Here is a tiny trained network, its code and every weight. The questions are about switching its units off for an input and a class, where a switched-off unit gives its printed mean instead of its output.

import numpy as np


def w(rows, s, z=0):
    codes = np.array(rows[::2]) - 128.0
    scale = np.full(codes.shape[1], s)
    scale[-1] = z or s
    return codes * scale


def f(y):
    return np.maximum(y, 0)


def log_softmax(a):
    a = a - a.max(-1, keepdims=True)
    return a - np.log(np.exp(a).sum(-1, keepdims=True))


def net(x, mask):
    res = np.array(x, float).reshape(1, 8) / 4 @ E
    y = f(res @ A[0][:, :-1].T + A[0][:, -1])
    res = res + np.where(mask, y, B[0][:, -1]) @ B[0][:, :-1]
    return log_softmax(res[-1] @ U[:, :-1].T + U[:, -1])


A, B = {}, {}
E = w([
[128,127,129,128],'x0',
[129,129,127,128],'x1',
[156,187,241,197],'x2',
[128,128,128,129],'x3',
[181,20,193,88],'x4',
[193,93,72,251],'x5',
[124,125,129,130],'x6',
[130,129,128,127],'x7',
],0.011)
A[0] = w([
[143,136,35,53,44],'n0',
[73,186,82,146,4],'n1',
[75,155,218,159,156],'n2',
[95,228,70,137,85],'n3',
[230,74,57,219,198],'n4',
[62,177,93,153,46],'n5',
[52,109,180,22,175],'n6',
[143,229,100,135,121],'n7',
[88,183,87,168,33],'n8',
[58,190,110,153,31],'n9',
[80,187,96,144,74],'n10',
[74,61,7,83,43],'n11',
[89,84,54,122,200],'n12',
[206,175,165,191,86],'n13',
[69,170,171,3,210],'n14',
[134,82,83,101,70],'n15',
[137,180,218,190,76],'n16',
[200,43,197,44,114],'n17',
[70,84,55,75,72],'n18',
[177,66,167,101,11],'n19',
[97,189,131,83,114],'n20',
[94,88,70,119,109],'n21',
[166,99,63,199,124],'n22',
],0.011,0.0019)
B[0] = w([
[194,154,168,101,198],'n0',
[140,56,157,180,185],'n1',
[240,227,188,72,194],'n2',
[124,36,119,124,210],'n3',
[21,189,36,179,255],'n4',
[116,22,140,142,183],'n5',
[81,172,58,181,233],'n6',
[142,84,131,155,193],'n7',
[132,64,151,136,184],'n8',
[124,69,186,168,187],'n9',
[135,31,160,198,183],'n10',
[178,143,146,11,234],'n11',
[175,184,163,102,197],'n12',
[186,173,110,99,205],'n13',
[52,220,20,186,248],'n14',
[197,115,153,85,175],'n15',
[210,157,175,9,214],'n16',
[99,36,169,209,229],'n17',
[175,161,169,60,208],'n18',
[90,3,184,162,182],'n19',
[96,143,68,190,185],'n20',
[224,159,152,129,179],'n21',
[73,245,72,198,208],'n22',
],0.0073,0.013)
U = w([
[71,196,74,126,251],'0',
[232,159,145,44,52],'1',
[130,3,136,127,75],'2',
],0.019,0.0022)

Each question gives the input, the list of numbers given to net, and the class t.
The units are the neurons (one row each of A and B). Each row of codes is followed by its name. A weight is (code - 128) times the scale printed after its matrix; where a second scale follows, it is the last column's (A, B and U).
mask holds one flag per neuron, in row order. A switched-off neuron (its flag False) gives its mean, the last column of its row in B, instead of its output. The means were averaged over made-up inputs and are rounded, as every weight is.
A unit's drop is (log p(t) with every unit on - log p(t) with that unit switched off) / (log p(t) with every unit on - log p(t) with every unit switched off).
most important unit: the unit with the biggest drop
top k neurons: the k neurons with the biggest drops, biggest first
drop of u: that unit's drop, to one decimal
input [-7,0,7,-6,-3,-6,1,-6], class 1: most important unit -> n2
input [7,1,1,-1,8,-6,1,5], class 2: top 4 neurons -> [n17, n19, n4, n22]
input [2,4,-4,4,3,4,-4,1], class 0: top 4 neurons -> [n4, n16, n22, n2]
input [-8,-5,-1,-2,4,-3,7,-4], class 2: top 2 neurons -> [n4, n17]
input [6,6,-6,-3,6,-6,-4,8], class 0: top 2 neurons -> [n14, n6]
input [3,-6,-6,1,1,5,7,-6], class 1: top 2 neurons -> [n11, n14]
input [8,-3,7,-8,8,-1,1,7], class 2: top 4 neurons -> [n17, n19, n11, n18]
input [5,-2,6,-6,5,6,-6,-3], class 0: top 3 neurons -> [n4, n11, n22]
input [4,-2,0,5,2,-1,0,-5], class 2: top 3 neurons -> [n4, n22, n14]
input [0,-2,-8,6,4,8,3,-5], class 0: top 4 neurons -> [n4, n22, n16, n2]
input [1,8,7,-8,8,-8,3,3], class 0: top 2 neurons -> [n14, n6]
input [0,-7,-2,-2,6,6,-2,8], class 0: top 2 neurons -> [n4, n22]
input [0,6,1,-6,8,-8,5,-3], class 0: top 2 neurons -> [n14, n6]
input [4,-8,-6,-8,6,-2,-2,1], class 1: most important unit -> n11
input [-1,-5,4,1,6,-7,4,-5], class 0: drop of n14 -> 0.8
input [-3,1,4,0,-4,0,-3,-7], class 1: drop of n13 -> 0.1
input [-7,0,-7,1,-8,-3,4,4], class 2: drop of n3 -> 0.3
